Here is a tiny trained network, its code and every weight. The questions are about switching its units off for an input and a target symbol, where a switched-off unit gives its printed mean instead of its output.

import numpy as np


def w(rows, s, z=0):
    codes = np.array(rows[::2]) - 128.0
    scale = np.full(codes.shape[1], s)
    scale[-1] = z or s
    return codes * scale


def f(y):
    return np.maximum(y, 0)


def softmax(a):
    e = np.exp(a - a.max(-1, keepdims=True))
    return e / e.sum(-1, keepdims=True)


def log_softmax(a):
    a = a - a.max(-1, keepdims=True)
    return a - np.log(np.exp(a).sum(-1, keepdims=True))


def net(x, mask):
    ids = ['ΛΦΨαβξτ'.index(c) for c in x.split()]
    T = len(ids)
    res = E[ids] + P[:T]
    q, k, v = (res @ M[0].T for M in (Q, K, V))
    z = softmax(np.where(np.tri(T) > 0, q @ k.T / 3**0.5, -1e9)) @ v
    res = res + np.where(mask[0], z, O[0][:, -1]) @ O[0][:, :-1]
    y = f(res @ A[0][:, :-1].T + A[0][:, -1])
    res = res + np.where(mask[1:13], y, B[0][:, -1]) @ B[0][:, :-1]
    return log_softmax(res[-1] @ U[:, :-1].T + U[:, -1])


Q, K, V, O, A, B = {}, {}, {}, {}, {}, {}
E = w([
[221,55,139,65],'Λ',
[160,35,176,157],'Φ',
[147,165,146,201],'Ψ',
[92,178,78,177],'α',
[108,248,217,93],'β',
[183,184,36,96],'ξ',
[130,159,130,184],'τ',
],0.017)
P = w([
[205,193,149,131],'0',
[67,164,116,132],'1',
[116,96,123,20],'2',
[170,90,147,128],'3',
[61,122,149,152],'4',
[110,96,119,8],'5',
[171,59,154,139],'6',
],0.018)
Q[0] = w([
[11,180,143,37],'h0',
[105,141,76,186],'h0',
[228,69,42,71],'h0',
],0.012)
K[0] = w([
[243,253,164,106],'h0',
[39,181,75,145],'h0',
[238,103,1,187],'h0',
],0.0064)
V[0] = w([
[145,27,84,163],'h0',
[253,136,114,147],'h0',
[142,141,218,159],'h0',
],0.011)
O[0] = w([
[159,167,47,136,1],'h0',
[151,173,188,44,229],'h0',
[195,98,221,255,165],'h0',
],0.0096,0.0086)
A[0] = w([
[200,152,77,178,254],'n0',
[81,250,75,144,104],'n1',
[15,186,86,193,14],'n2',
[201,117,197,114,117],'n3',
[76,155,138,154,70],'n4',
[82,224,158,120,24],'n5',
[166,173,138,157,74],'n6',
[154,127,18,80,162],'n7',
[168,153,146,92,34],'n8',
[186,189,111,168,227],'n9',
[132,61,126,172,6],'n10',
[233,100,110,99,170],'n11',
],0.012,0.0071)
B[0] = w([
[149,103,131,117,175],'n0',
[174,135,139,189,163],'n1',
[98,104,77,159,163],'n2',
[123,118,81,166,253],'n3',
[98,152,114,72,150],'n4',
[146,119,64,102,178],'n5',
[84,160,163,7,152],'n6',
[104,77,207,182,179],'n7',
[175,109,12,152,181],'n8',
[157,115,166,128,183],'n9',
[103,135,135,93,143],'n10',
[79,168,152,128,200],'n11',
],0.014,0.015)
U = w([
[128,115,132,34,56],'Λ',
[165,35,177,148,65],'Φ',
[116,209,180,100,126],'Ψ',
[118,205,111,112,42],'α',
[28,230,231,22,253],'β',
[254,171,172,138,216],'ξ',
[117,173,159,91,104],'τ',
],0.0085,0.0051)

Each question gives the input, a string of symbols that net reads in full, and the target symbol t.
The units are the heads (3 rows each of Q, K, V and O) and the neurons (one row each of A and B). Each row of codes is followed by its name. A weight is (code - 128) times the scale printed after its matrix; where a second scale follows, it is the last column's (O, A, B and U).
mask holds one flag per unit, heads first, then neurons. A switched-off unit (its flag False) gives its mean, the last column of its rows in O or B, instead of its output. The means were averaged over made-up inputs and are rounded, as every weight is.
A unit's drop is (log p(t) with every unit on - log p(t) with that unit switched off) / (log p(t) with every unit on - log p(t) with every unit switched off).
The circuit of an input: a set's keep is (log p(t) with only the set's units on - log p(t) with every unit switched off) / (log p(t) with every unit on - log p(t) with every unit switched off). Starting from the 12 units with the biggest drops (on a tie, the unit counted first), units are removed one at a time, each time the one whose removal leaves the highest keep (on an exact tie, the one counted first), for as long as the keep stays at least 0.8.
circuit, biggest first: the units of the circuit, biggest drop first
top k neurons: the k neurons with the biggest drops, biggest first
drop of u: that unit's drop, to one decimal
input β Ψ ξ ξ β ξ, target Φ: top 4 neurons	[n7 n8 n1 n6]
input τ Ψ β β α, target β: circuit, biggest first	[n8]
input β α α ξ Ψ α, target Φ: top 2 neurons	[n11 n3]
input ξ Λ ξ Λ ξ, target ξ: top 3 neurons	[n1 n11 n6]
input α α ξ, target β: top 2 neurons	[n11 n3]
input β ξ β, target Φ: circuit, biggest first	[h0 n3]
input Ψ Φ Ψ β Ψ α, target ξ: circuit, biggest first	[h0 n11]
input β α ξ α τ, target β: top 4 neurons	[n8 n4 n10 n1]
input ξ β Ψ Ψ ξ Φ, target Λ: top 4 neurons	[n8 n3 n7 n1]
input Ψ β τ, target ξ: circuit, biggest first	[h0 n6]
input α Ψ α ξ β Φ, target β: circuit, biggest first	[n11 h0]
input ξ τ β Λ τ, target β: circuit, biggest first	[n8 n3]
input ξ α β Ψ Ψ, target β: top 4 neurons	[n4 n8 n10 n3]
input ξ β β, target Λ: top 2 neurons	[n5 n8]
input β ξ τ, target Φ: top 3 neurons	[n3 n11 n6]
input β Ψ α α Ψ ξ, target Φ: top 3 neurons	[n7 n6 n1]
input Λ β Λ τ α, target β: top 2 neurons	[n4 n10]
input ξ α τ α α Ψ, target Λ: top 2 neurons	[n8 n5]
input β α α Φ, target ξ: top neuron	[n7]
input ξ β τ β α α, target Λ: drop of n0	-0.1
input β α ξ Λ ξ ξ β, target Φ: drop of n7	-0.2
input Ψ Ψ Ψ ξ β α Λ, target ξ: drop of n8	0.5
